Below are the code and all the weights of a small trained network. Each question names an input and a target symbol and asks about switching units off, where a switched-off unit gives its printed mean instead of its output.

import numpy as np


def w(rows, s, z=0):
    codes = np.array(rows[::2]) - 128.0
    scale = np.full(codes.shape[1], s)
    scale[-1] = z or s
    return codes * scale


def f(y):
    return y / 2 * (1 + np.tanh(0.7978845608 * (y + 0.044715 * y**3)))


def softmax(a):
    e = np.exp(a - a.max(-1, keepdims=True))
    return e / e.sum(-1, keepdims=True)


def log_softmax(a):
    a = a - a.max(-1, keepdims=True)
    return a - np.log(np.exp(a).sum(-1, keepdims=True))


def net(x, mask):
    ids = ['αδζλμξ'.index(c) for c in x.split()]
    T = len(ids)
    res = E[ids] + P[:T]
    u = 0
    for l in range(3):
        q, k, v = (res @ M[l].T for M in (Q, K, V))
        z = softmax(np.where(np.tri(T) > 0, q @ k.T / 2**0.5, -1e9)) @ v
        res = res + np.where(mask[u], z, O[l][:, -1]) @ O[l][:, :-1]
        u += 1
        y = f(res @ A[l][:, :-1].T + A[l][:, -1])
        res = res + np.where(mask[u : u + 8], y, B[l][:, -1]) @ B[l][:, :-1]
        u += 8
    return log_softmax(res[-1] @ U[:, :-1].T + U[:, -1])


Q, K, V, O, A, B = {}, {}, {}, {}, {}, {}
E = w([
[217,64,118,51,139],'α',
[61,92,84,185,82],'δ',
[51,198,96,58,121],'ζ',
[159,138,153,154,169],'λ',
[158,135,149,158,174],'μ',
[146,204,73,250,147],'ξ',
],0.011)
P = w([
[133,130,1,96,201],'0',
[118,132,57,108,188],'1',
[122,132,74,118,169],'2',
[125,132,90,128,153],'3',
[126,133,107,137,140],'4',
[128,138,120,144,130],'5',
[133,145,130,155,116],'6',
[138,152,141,162,108],'7',
[141,158,151,172,99],'8',
[143,166,173,173,96],'9',
[150,174,152,178,79],'10',
],0.0087)
Q[0] = w([
[3,219,36,163,105],'0.h0',
[1,26,245,66,86],'0.h0',
],0.0073)
K[0] = w([
[132,202,159,186,78],'0.h0',
[120,127,1,142,202],'0.h0',
],0.011)
V[0] = w([
[80,234,91,217,179],'0.h0',
[169,148,148,253,81],'0.h0',
],0.0067)
O[0] = w([
[3,231,72,188,227,255],'0.h0',
[67,231,91,217,25,165],'0.h0',
],0.0054,0.0066)
A[0] = w([
[52,142,123,160,27,216],'0.n0',
[208,148,142,156,175,219],'0.n1',
[194,130,147,155,174,254],'0.n2',
[80,144,163,138,71,130],'0.n3',
[204,53,186,81,3,68],'0.n4',
[38,135,126,177,43,215],'0.n5',
[92,102,162,206,155,244],'0.n6',
[27,190,48,85,137,131],'0.n7',
],0.0063,0.0033)
B[0] = w([
[98,126,103,173,82,203],'0.n0',
[174,106,135,150,169,165],'0.n1',
[179,92,154,152,168,165],'0.n2',
[124,158,108,146,99,139],'0.n3',
[31,183,255,147,91,140],'0.n4',
[100,134,111,181,79,222],'0.n5',
[156,104,113,205,95,200],'0.n6',
[49,146,116,103,146,255],'0.n7',
],0.0085,0.0083)
Q[1] = w([
[207,39,206,92,243],'1.h0',
[7,225,181,5,112],'1.h0',
],0.0029)
K[1] = w([
[238,78,175,172,206],'1.h0',
[74,131,164,1,159],'1.h0',
],0.0032)
V[1] = w([
[151,140,108,254,39],'1.h0',
[61,177,77,164,94],'1.h0',
],0.0046)
O[1] = w([
[143,127,138,2,147,180],'1.h0',
[136,66,144,116,166,248],'1.h0',
],0.0075,0.011)
A[1] = w([
[192,167,86,135,212,192],'1.n0',
[163,127,124,253,99,186],'1.n1',
[202,73,102,161,201,203],'1.n2',
[162,96,117,137,197,179],'1.n3',
[166,69,115,174,177,195],'1.n4',
[59,221,92,133,160,93],'1.n5',
[131,81,94,25,188,253],'1.n6',
[156,158,249,96,38,88],'1.n7',
],0.0059,0.0048)
B[1] = w([
[185,193,126,94,187,187],'1.n0',
[24,135,189,49,74,223],'1.n1',
[174,119,123,54,165,184],'1.n2',
[177,115,131,93,185,163],'1.n3',
[155,92,131,29,155,179],'1.n4',
[80,151,176,178,160,255],'1.n5',
[135,65,144,68,254,167],'1.n6',
[123,126,139,241,66,129],'1.n7',
],0.0068,0.0081)
Q[2] = w([
[215,109,161,94,125],'2.h0',
[254,107,217,97,79],'2.h0',
],0.0058)
K[2] = w([
[206,124,55,89,181],'2.h0',
[254,162,72,141,157],'2.h0',
],0.0055)
V[2] = w([
[192,33,90,91,148],'2.h0',
[173,191,142,80,253],'2.h0',
],0.0045)
O[2] = w([
[62,201,67,248,113,4],'2.h0',
[82,254,239,142,17,254],'2.h0',
],0.0042,0.0045)
A[2] = w([
[254,163,116,82,181,223],'2.n0',
[127,70,55,166,192,170],'2.n1',
[152,96,72,118,164,151],'2.n2',
[109,177,171,92,162,253],'2.n3',
[97,93,109,193,94,172],'2.n4',
[103,153,142,136,157,149],'2.n5',
[110,202,134,247,99,100],'2.n6',
[211,80,106,51,182,53],'2.n7',
],0.008,0.0024)
B[2] = w([
[115,142,111,73,183,204],'2.n0',
[179,63,99,183,163,169],'2.n1',
[152,120,76,149,148,127],'2.n2',
[78,109,190,117,77,255],'2.n3',
[150,156,86,118,183,173],'2.n4',
[96,107,160,165,103,200],'2.n5',
[178,240,6,226,145,191],'2.n6',
[162,255,37,114,154,162],'2.n7',
],0.007,0.0086)
U = w([
[160,125,148,138,74,230],'α',
[178,33,90,159,196,184],'δ',
[72,40,254,79,125,194],'ζ',
[165,167,91,46,145,166],'λ',
[144,126,118,123,119,22],'μ',
[155,209,65,211,150,2],'ξ',
],0.0057,0.0035)

Each question gives the input, a string of symbols that net reads in full, and the target symbol t.
The units are the heads (2 rows each of Q, K, V and O) and the neurons (one row each of A and B). Each row of codes is followed by its name. A weight is (code - 128) times the scale printed after its matrix; where a second scale follows, it is the last column's (O, A, B and U).
mask holds one flag per unit, layer by layer, with each layer's heads first. A switched-off unit (its flag False) gives its mean, the last column of its rows in O or B, instead of its output. The means were averaged over made-up inputs and are rounded, as every weight is.
A unit's drop is (log p(t) with every unit on - log p(t) with that unit switched off) / (log p(t) with every unit on - log p(t) with every unit switched off).
The circuit of an input: a set's keep is (log p(t) with only the set's units on - log p(t) with every unit switched off) / (log p(t) with every unit on - log p(t) with every unit switched off). Starting from the 12 units with the biggest drops (on a tie, the unit counted first), units are removed one at a time, each time the one whose removal leaves the highest keep (on an exact tie, the one counted first), for as long as the keep stays at least 0.8.
circuit, biggest first: the units of the circuit, biggest drop first
most important unit: the unit with the biggest drop
k most important neurons: the k neurons with the biggest drops, biggest first
k most important neurons of layer l: the k neurons of layer l with the biggest drops, biggest first
drop of u: that unit's drop, to one decimal
input ξ ζ μ ξ, target ζ: most important unit	2.h0
input ξ δ ζ ζ, target ζ: circuit, biggest first	[2.n6, 2.n7]
input ξ ζ δ λ ξ δ ζ ξ ξ ζ, target ξ: circuit, biggest first	[0.h0, 2.n6, 1.n4]
input δ ζ ζ μ α, target λ: circuit, biggest first	[2.n7, 1.n6, 0.n5]
input μ ζ ξ λ ζ ξ δ λ α, target λ: 3 most important neurons of layer 1	[1.n5, 1.n1, 1.n6]
input ξ ζ ξ ζ ξ δ, target δ: 2 most important neurons of layer 1	[1.n1, 1.n0]
input α α ξ ζ ξ δ μ, target λ: 2 most important neurons	[0.n4, 2.n7]
input ξ ξ ζ δ ζ, target δ: 2 most important neurons	[1.n1, 0.n5]
input δ μ ξ ζ ξ δ μ ξ, target δ: 2 most important neurons	[0.n5, 0.n0]
input ζ ζ δ ζ, target δ: 3 most important neurons	[1.n1, 2.n1, 1.n0]
input δ λ α ξ ζ ξ α ξ ζ, target ξ: 3 most important neurons	[1.n1, 2.n6, 1.n4]
input α ζ ξ λ, target λ: 2 most important neurons of layer 0	[0.n4, 0.n7]
input ξ ζ α α α ξ ξ ξ δ, target δ: 2 most important neurons of layer 1	[1.n0, 1.n1]
input α ζ α ζ α α, target ξ: 2 most important neurons of layer 1	[1.n7, 1.n6]
input ζ ξ μ, target λ: most important neuron	[2.n7]
input α μ δ ζ ζ ξ α δ α, target α: 3 most important neurons	[0.n4, 1.n7, 0.n7]
input α ξ ζ ζ ξ ζ ξ ξ λ, target λ: 2 most important neurons of layer 0	[0.n4, 0.n5]
input ζ α ξ ζ ζ ξ, target ζ: 2 most important neurons	[1.n1, 2.n6]
input ξ δ ξ, target δ: drop of 1.h0	0.2
input α ζ ξ α ξ ξ ξ λ α, target α: drop of 2.n0	0.1
input ζ λ α α α ξ ξ α, target ξ: drop of 0.n4	1.2
